Rows and roughly how far along a hidden order each lies, from 0 to 20
(in the rows, 128 means zero)
[ 81 195 145 143 117 132 122 122 109 116 255 124 113 124  95 102]
9
[156  94 151 129  95 142 122 137 154 167 117 126 148 144 122 145]
20
[203  70 119 131 116 153 144 139 133 124 103 132 136 126 156 101]
10
[ 47 120 143  97  56 138 158 144 177 136 193 128 152 106 142 149]
2
[127 172 112 122  58 148 153 135 128 117 132 124 154 121 123 154]
7
[178  20 110 154 127 176 106 125  94 101 200 146  93 123 191  98]
5
[125  11 166 135 131 148 137 133 124 139 132 130 146 142 142 120]
16
[135 134 143  95  50 114 155 143 138 144 223 130 158 120 212 116]
7
[119 158 111 117  85 120 129 135 111 122 255 128 141 134 135 122]
9
[ 76  74 143 123  88 116 120 138 156 115 163 114 129 124 103 129]
3
[126 125  97 110 104 115 112 140 162 119 122 112 153 118 164 149]
12
[187  79 134 101  89 121 125 135 147 130 100 113 142 118 144 183]
10
[ 39 174 125  99  70 109 155 146 189 158  48 124 175 108 139 147]
10
[150 126 181 128  59 149 168 137 151 155 145 121 153 138 119 124]
13
[ 98 159 152 136  91 145 104 139 141 157  58 126 133 137 147 144]
14
[163 188 155  98  76 115 132 141 134 126 255 124 135 127 145 149]
8
[155 157 136 114 104 122 157 127 161 160  48 127 137 132  54 184]
12
[126 103 156 121  78 124 125 142 139 124 180 131 133 124  81 122]
1
[114 122 184 119  69 141 156 141 120 131  82 122 143 126 150 190]
2
[145  51 118 156  81 159 174 130 136 144 164 142 133 135 139  95]
7
[183  98 129 124 147 149 151 126 151 149  76 127 129 131 120 132]
17
[112 172 152 109  67 155 175 138 160 153 102 124 164 138 140 183]
17
[196  66 137 147  63 153 114 127  78 105 216 137 112 118 120  92]
7
[152  78 114 112  82 119 155 149 125 113 147 137 157 136 100 157]
0
[125 215 126 121 212  99 122 135 142 134  91 127 141 114 112  91]
15
[ 87 162 198  84  57  96  90 156 154 142 124 109 153 106 159 200]
6
[172 118  74 148 114 159  96 128 113 111  58 146 121 127 172  96]
5
[100 131 150 119 171  97  86 134 146 140 171 119 107 119  84 104]
18
[114 188 120 121 103 129 175 127 115 116 130 131 152 117 141 121]
8
[165 125 110 108  89 117 171 133 128 154 194 123 160 129 192 141]
14
[175  96 103 122 121 123 146 133  90 136  65 128 162 116 163 126]
10
[136 141 163 130  97 131 122 142  97  93 168 121 144 125 142 130]
3
[122 150 165 101 125 106 142 147 138 141 147 115 176 139 206 153]
19
[154  67 121 112  80 124 133 146 148 118 207 134 145 126 107  93]
7
[109 112 136 125  85 136 179 137 158 149 222 130 140 131  97 127]
5
[113 139 155 136 143 137  95 127 164 142 178 129 113 133 104  95]
17
[147 135 133 124  80 138 136 131 135 184 166 131 149 140 144 131]
20
[152  95 139 134  22 139 174 135 141 112 100 125 145 126 139  90]
4
[142 133 167 114 162 121 122 136 132 119 105 133 132 149 125 153]
11
[178 134 136  94 130 128 116 123 150 164 108 118 148 131 112 167]
20
[100 106 171 112  21 146 137 142 130 131 170 117 158 119 193 187]
3
[146  91 160 113  84 157 147 120 145 134 209 147 127 140 146 126]
15
[135 124 108 127  18 140 134 137 166 129 104 126 156 121 144 108]
7
[118  82 142 130  82 134 108 139 134 110 150 138 122 111  95 132]
0
[ 81 102 144 131  89 144  88 138 150 128 118 109 144 110 174 147]
15
[114 145 137 122 118 142 145 128 107 143 231 137 125 130 110 123]
11
[130 116 153 119 126 104 131 133  96 117 116 121 156 106 117 121]
11
[101 183 132 130  78 137 129 134 127 138 156 117 136 105 160 105]
7
[140 160 172 103 112 112 157 131 129 137 149  99 154 105 115 176]
14
[135 125 178 132  55 156 114 137 155 118 114 126 127 138 157 153]
4
[ 71 167 137 112  70 133 146 127 129 145 132 132 129 108 118 174]
3
[163  58 137 137  39 175 159 124 145 140 204 131 130 134 172 136]
8
[ 87 104  97 125  98 126  99 126 104 142 207 146 142 133 150 119]
11
[114 112 154 119 109 128 154 135 132  94  13 130 147 118 161 125]
3
[145  25 121 113 108 129 145 134 162 135 157 125 133 144 154 178]
10
[ 97 235 150 125  91 147 131 118 127 121 170 131 116 124 141 154]
9
[139 141 176 111  77 150 123 138 146 111 138 123 138 145 146 177]
9
[107  38 151 107 100 135 151 140 162 131 205 123 133 117 121 149]
9
[120  77  98 116  80 156 135 133 131 144 146 119 140 104 187 155]
7
[100 137 176 107  38 149 109 135 181 137 147 127 125 137 130 162]
10
[132  43 115 135  91 176 156 134 115 126 198 132 130 115 192 154]
7
[118 105  81 113  74 107 141 139 133 152 167 125 159 106 154 108]
8
[122  97 116 110 110 115 115 128 111 127 185 133 136  93 105 133]
6
[ 84 104 138  95  98 136 161 129 161 141 138 137 134 111 150 167]
5
[100  96 160 134 121 119 125 132 112 155 116 125 158 133 151  98]
18
[146  51 109 140  99 180 121 127 126 127 129 152 125 133 239 115]
7
[116 171 140  79  90 106 140 143 189 138 132 129 144 127  85 190]
7
[128 115 157 130 125 118 105 123 122 138 152 122 146 135  94 120]
20
[134 136 171 120  59 131 157 146 127 107 189 116 162 137 132 134]
9
[124  90 144 104 106 127 168 141 103 119  98 127 150 129 138 191]
3
[165  76 160 124 124 135 120 127 108 149 199 134 127 149 125 153]
15
[ 78 220 122 122 100 146 135 133  87 103 119 127 156 104 125 176]
7
[114  96 121 100  34 107 103 138 142 126 185 122 151 113 154 167]
6
[191  77  87 145 119 160 134 129 125 146 162 145 122 144 143  94]
13
[100 106 114 134 139 141  94 135 140  95 223 134 117 109  99  92]
8
[ 92 168 126 120 116  97 148 135 110 144 152 121 169 125  83 112]
17
[ 93  38 125 126 159 119 113 133 119 118  88 134 134 132 163 132]
9
[160 181 163 118  74 134 143 132 158 153  81 111 147 119 193 129]
15
[104 129 149 147  89 142 123 128 121 141 193 133 140 132 141  56]
20
[110  64  96 120  21 174 161 136 126 124 207 159 153 130 143 138]
0
[ 92 203 125 117 121 112  86 134 149 129 114 116 140 117 115 151]
18
[124 146 199 114 132 126 126 143 161 128 130 117 140 132 113 120]
16
[ 80 179 106 127 115 128 180 134 144 116  60 123 149 137  71 126]
10
[117 141 100 114  98 126 105 136 152 139  37 128 152 127 128 167]
13
[122 101 137 115 157 129 154 125 171 128  60 128 148 143 189 127]
17
[128  94 173 130 105 130 144 138 130 154 191 126 150 136 120 103]
15
[160 194 136 136  76 158 135 126 136 149 123 140 137 151 126 154]
11
[130 144 116 115 143 135 110 124 140 113 102 114 129 100 122 160]
12
[100 109 142 119  86 174 154 136 150 145  66 128 150 109 189 169]
9
[ 68 208 162 124 119 130  87 137 125 138  41 113 131 102 114 175]
11
